Here is a tiny trained network, its code and every weight. The questions are about switching its units off for an input and a class, where a switched-off unit gives its printed mean instead of its output.

import numpy as np


def w(rows, s, z=0):
    codes = np.array(rows[::2]) - 128.0
    scale = np.full(codes.shape[1], s)
    scale[-1] = z or s
    return codes * scale


def norm(h):
    return h / np.sqrt((h * h).mean(-1, keepdims=True) + 1e-5)


def f(y):
    return np.maximum(y, 0)


def log_softmax(a):
    a = a - a.max(-1, keepdims=True)
    return a - np.log(np.exp(a).sum(-1, keepdims=True))


def net(x, mask):
    res = np.array(x, float).reshape(1, 4) / 4 @ E
    u = 0
    for l in range(4):
        y = f(norm(res) @ A[l][:, :-1].T + A[l][:, -1])
        res = res + np.where(mask[u : u + 5], y, B[l][:, -1]) @ B[l][:, :-1]
        u += 5
    return log_softmax(norm(res)[-1] @ U[:, :-1].T + U[:, -1])


A, B = {}, {}
E = w([
[138,231,45,248],'x0',
[161,3,138,184],'x1',
[24,51,230,122],'x2',
[69,80,16,180],'x3',
],0.0036)
A[0] = w([
[158,185,207,221,31],'L0N0',
[57,178,98,135,93],'L0N1',
[220,189,175,229,8],'L0N2',
[253,193,162,189,190],'L0N3',
[165,170,164,153,148],'L0N4',
],0.008,0.0015)
B[0] = w([
[123,125,172,179,187],'L0N0',
[72,150,57,155,175],'L0N1',
[206,50,162,147,211],'L0N2',
[71,97,98,130,255],'L0N3',
[162,149,67,254,180],'L0N4',
],0.0071,0.0044)
A[1] = w([
[126,92,164,112,147],'L1N0',
[96,254,143,62,187],'L1N1',
[31,90,123,22,133],'L1N2',
[134,64,64,90,250],'L1N3',
[71,72,119,148,64],'L1N4',
],0.009,0.0017)
B[1] = w([
[16,254,147,139,198],'L1N0',
[190,11,75,106,206],'L1N1',
[178,122,215,133,240],'L1N2',
[29,94,171,170,253],'L1N3',
[169,181,203,151,212],'L1N4',
],0.0069,0.0041)
A[2] = w([
[110,164,196,72,35],'L2N0',
[164,141,99,33,60],'L2N1',
[54,131,223,179,248],'L2N2',
[106,144,163,1,129],'L2N3',
[87,135,158,122,149],'L2N4',
],0.0087,0.0016)
B[2] = w([
[126,154,178,103,162],'L2N0',
[226,34,253,72,139],'L2N1',
[168,158,23,97,255],'L2N2',
[186,82,55,188,158],'L2N3',
[92,206,95,162,161],'L2N4',
],0.0067,0.009)
A[3] = w([
[255,117,186,69,251],'L3N0',
[160,152,95,68,50],'L3N1',
[118,162,39,148,185],'L3N2',
[68,174,187,105,235],'L3N3',
[177,142,153,215,100],'L3N4',
],0.0095,0.0024)
B[3] = w([
[124,149,71,176,216],'L3N0',
[125,131,187,114,149],'L3N1',
[83,119,57,131,255],'L3N2',
[144,206,180,199,175],'L3N3',
[214,80,158,2,193],'L3N4',
],0.0082,0.0069)
U = w([
[63,138,54,189,226],'0',
[190,70,174,133,182],'1',
[145,152,128,56,56],'2',
[65,126,214,131,2],'3',
[112,182,168,102,12],'4',
[100,246,234,205,181],'5',
],0.013,0.0059)

Each question gives the input, the list of numbers given to net, and the class t.
The units are the neurons (one row each of A and B). Each row of codes is followed by its name. A weight is (code - 128) times the scale printed after its matrix; where a second scale follows, it is the last column's (A, B and U).
mask holds one flag per neuron, layer by layer. A switched-off neuron (its flag False) gives its mean, the last column of its row in B, instead of its output. The means were averaged over made-up inputs and are rounded, as every weight is.
A unit's drop is (log p(t) with every unit on - log p(t) with that unit switched off) / (log p(t) with every unit on - log p(t) with every unit switched off).
The circuit of an input: a set's keep is (log p(t) with only the set's units on - log p(t) with every unit switched off) / (log p(t) with every unit on - log p(t) with every unit switched off). Starting from the 12 units with the biggest drops (on a tie, the unit counted first), units are removed one at a time, each time the one whose removal leaves the highest keep (on an exact tie, the one counted first), for as long as the keep stays at least 0.8.
units of the circuit, in order: the units of the circuit, biggest drop first
unit that matters most: the unit with the biggest drop
k most important neurons: the k neurons with the biggest drops, biggest first
drop of u: that unit's drop, to one decimal
input [1,-8,3,-8], class 0: units of the circuit, in order : [L3N0, L1N1]
input [0,-6,7,-5], class 0: unit that matters most : L3N0
input [2,2,-3,0], class 1: 2 most important neurons : [L0N2, L1N0]
input [3,-7,6,-8], class 0: units of the circuit, in order : [L1N2, L1N1, L0N0]
input [8,2,3,-7], class 1: 2 most important neurons : [L0N2, L3N4]
input [-8,-8,5,-8], class 1: units of the circuit, in order : [L1N1, L2N3]
input [-2,-7,3,2], class 1: 2 most important neurons : [L1N1, L0N3]
input [3,4,7,-4], class 5: 2 most important neurons : [L1N0, L1N1]
input [-7,8,-5,1], class 0: 2 most important neurons : [L2N2, L1N0]
input [7,4,0,-2], class 1: units of the circuit, in order : [L0N2, L3N4]
input [3,-6,3,-6], class 2: 2 most important neurons : [L1N3, L3N4]
input [2,-5,0,-7], class 2: units of the circuit, in order : [L3N4, L0N2]
input [0,-7,3,-6], class 0: 2 most important neurons : [L3N0, L3N4]
input [-2,-5,-4,-2], class 1: units of the circuit, in order : [L1N1]
input [-3,4,4,-8], class 5: 2 most important neurons : [L1N0, L2N0]
input [-5,5,-3,-3], class 0: 2 most important neurons : [L2N2, L2N3]
input [4,0,2,-3], class 1: 2 most important neurons : [L0N2, L3N4]
input [-2,-4,8,6], class 5: 2 most important neurons : [L1N2, L1N4]
input [4,6,-2,1], class 1: drop of L2N4 : 0.1
input [7,-6,0,-8], class 2: drop of L3N0 : 0.3
input [-8,7,-7,-8], class 0: unit that matters most : L2N3
input [-8,-1,2,2], class 5: drop of L1N4 : 0.0
